Below are the code and all the weights of a small trained network. Each question names an input and a class and asks about switching units off, where a switched-off unit gives its printed mean instead of its output.

import numpy as np


def w(rows, s, z=0):
    codes = np.array(rows[::2]) - 128.0
    scale = np.full(codes.shape[1], s)
    scale[-1] = z or s
    return codes * scale


def f(y):
    return np.maximum(y, 0)


def log_softmax(a):
    a = a - a.max(-1, keepdims=True)
    return a - np.log(np.exp(a).sum(-1, keepdims=True))


def net(x, mask):
    res = np.array(x, float).reshape(1, 4) / 4 @ E
    y = f(res @ A[0][:, :-1].T + A[0][:, -1])
    res = res + np.where(mask, y, B[0][:, -1]) @ B[0][:, :-1]
    return log_softmax(res[-1] @ U[:, :-1].T + U[:, -1])


A, B = {}, {}
E = w([
[109,138,114,120,157,125,143,107,138,114,124,140],'x0',
[131,129,142,127,141,144,135,145,118,140,118,148],'x1',
[198,160,127,51,23,160,255,117,47,17,151,122],'x2',
[130,33,165,163,45,80,142,12,78,165,81,237],'x3',
],0.0077)
A[0] = w([
[160,145,135,121,167,159,128,139,151,112,125,89,4],'neuron 1',
[48,104,129,215,183,86,48,143,183,223,76,114,182],'neuron 2',
[155,163,126,71,75,166,202,109,37,66,138,112,174],'neuron 3',
[192,133,112,39,92,136,213,122,51,73,115,112,172],'neuron 4',
[125,207,78,100,181,177,136,222,157,107,150,51,25],'neuron 5',
[138,59,156,189,100,60,168,44,83,156,96,221,22],'neuron 6',
[129,127,127,161,140,136,120,115,123,91,112,119,65],'neuron 7',
[126,53,173,129,104,86,137,13,63,157,86,179,60],'neuron 8',
[107,101,127,167,148,96,91,140,162,190,126,116,199],'neuron 9',
[109,68,139,150,111,111,131,88,89,116,117,187,12],'neuron 10',
[130,210,104,75,194,171,125,253,167,99,177,34,68],'neuron 11',
[89,81,121,188,191,101,35,141,174,197,109,134,172],'neuron 12',
[179,116,125,60,92,122,167,110,80,60,124,101,228],'neuron 13',
],0.0057,0.0012)
B[0] = w([
[107,80,80,175,127,123,78,103,123,140,142,104,157],'neuron 1',
[185,212,182,41,214,203,229,56,239,49,253,217,254],'neuron 2',
[171,217,225,82,205,214,182,41,208,89,226,227,217],'neuron 3',
[179,173,196,66,194,202,209,69,178,67,205,200,217],'neuron 4',
[81,56,45,185,47,24,53,212,43,200,40,67,227],'neuron 5',
[87,43,53,190,28,41,24,199,75,189,81,74,218],'neuron 6',
[135,151,126,126,146,86,151,132,157,142,134,98,128],'neuron 7',
[48,18,50,189,66,5,64,234,9,218,8,84,214],'neuron 8',
[182,164,196,53,172,179,218,102,158,80,162,137,193],'neuron 9',
[85,103,101,155,76,136,91,170,75,188,85,51,174],'neuron 10',
[61,36,38,223,46,18,18,190,53,237,18,41,253],'neuron 11',
[177,240,229,50,235,200,248,35,184,40,178,242,236],'neuron 12',
[166,208,138,114,150,170,166,99,182,58,174,158,198],'neuron 13',
],0.0046,0.0094)
U = w([
[222,197,248,6,168,206,187,98,203,50,253,163,255],'0',
[56,64,24,255,94,47,63,157,56,225,4,64,1],'1',
],0.0083,0.0011)

Each question gives the input, the list of numbers given to net, and the class t.
The units are the neurons (one row each of A and B). Each row of codes is followed by its name. A weight is (code - 128) times the scale printed after its matrix; where a second scale follows, it is the last column's (A, B and U).
mask holds one flag per neuron, in row order. A switched-off neuron (its flag False) gives its mean, the last column of its row in B, instead of its output. The means were averaged over made-up inputs and are rounded, as every weight is.
A unit's drop is (log p(t) with every unit on - log p(t) with that unit switched off) / (log p(t) with every unit on - log p(t) with every unit switched off).
The circuit of an input: a set's keep is (log p(t) with only the set's units on - log p(t) with every unit switched off) / (log p(t) with every unit on - log p(t) with every unit switched off). Starting from the 12 units with the biggest drops (on a tie, the unit counted first), units are removed one at a time, each time the one whose removal leaves the highest keep (on an exact tie, the one counted first), for as long as the keep stays at least 0.8.
circuit, biggest first: the units of the circuit, biggest drop first
k most important neurons: the k neurons with the biggest drops, biggest first
drop when u is switched off: that unit's drop, to one decimal
input [-3,-6,-5,4], class 0: circuit, biggest first => [neuron 2]
input [7,-5,-4,-5], class 1: 2 most important neurons => [neuron 11; neuron 5]
input [2,1,3,4], class 1: 4 most important neurons => [neuron 2; neuron 12; neuron 8; neuron 6]
input [1,-3,6,7], class 1: 3 most important neurons => [neuron 8; neuron 6; neuron 2]
input [5,6,7,-8], class 1: 4 most important neurons => [neuron 11; neuron 5; neuron 2; neuron 12]
input [7,-6,-7,-7], class 0: 3 most important neurons => [neuron 2; neuron 12; neuron 8]
input [4,-3,-6,5], class 0: 3 most important neurons => [neuron 2; neuron 12; neuron 11]
input [7,-8,-1,-2], class 1: 3 most important neurons => [neuron 3; neuron 2; neuron 4]
input [3,-6,-2,2], class 0: 2 most important neurons => [neuron 11; neuron 5]
input [5,-2,1,3], class 1: drop when neuron 2 is switched off => 0.1
input [0,8,-5,4], class 0: drop when neuron 11 is switched off => 0.1
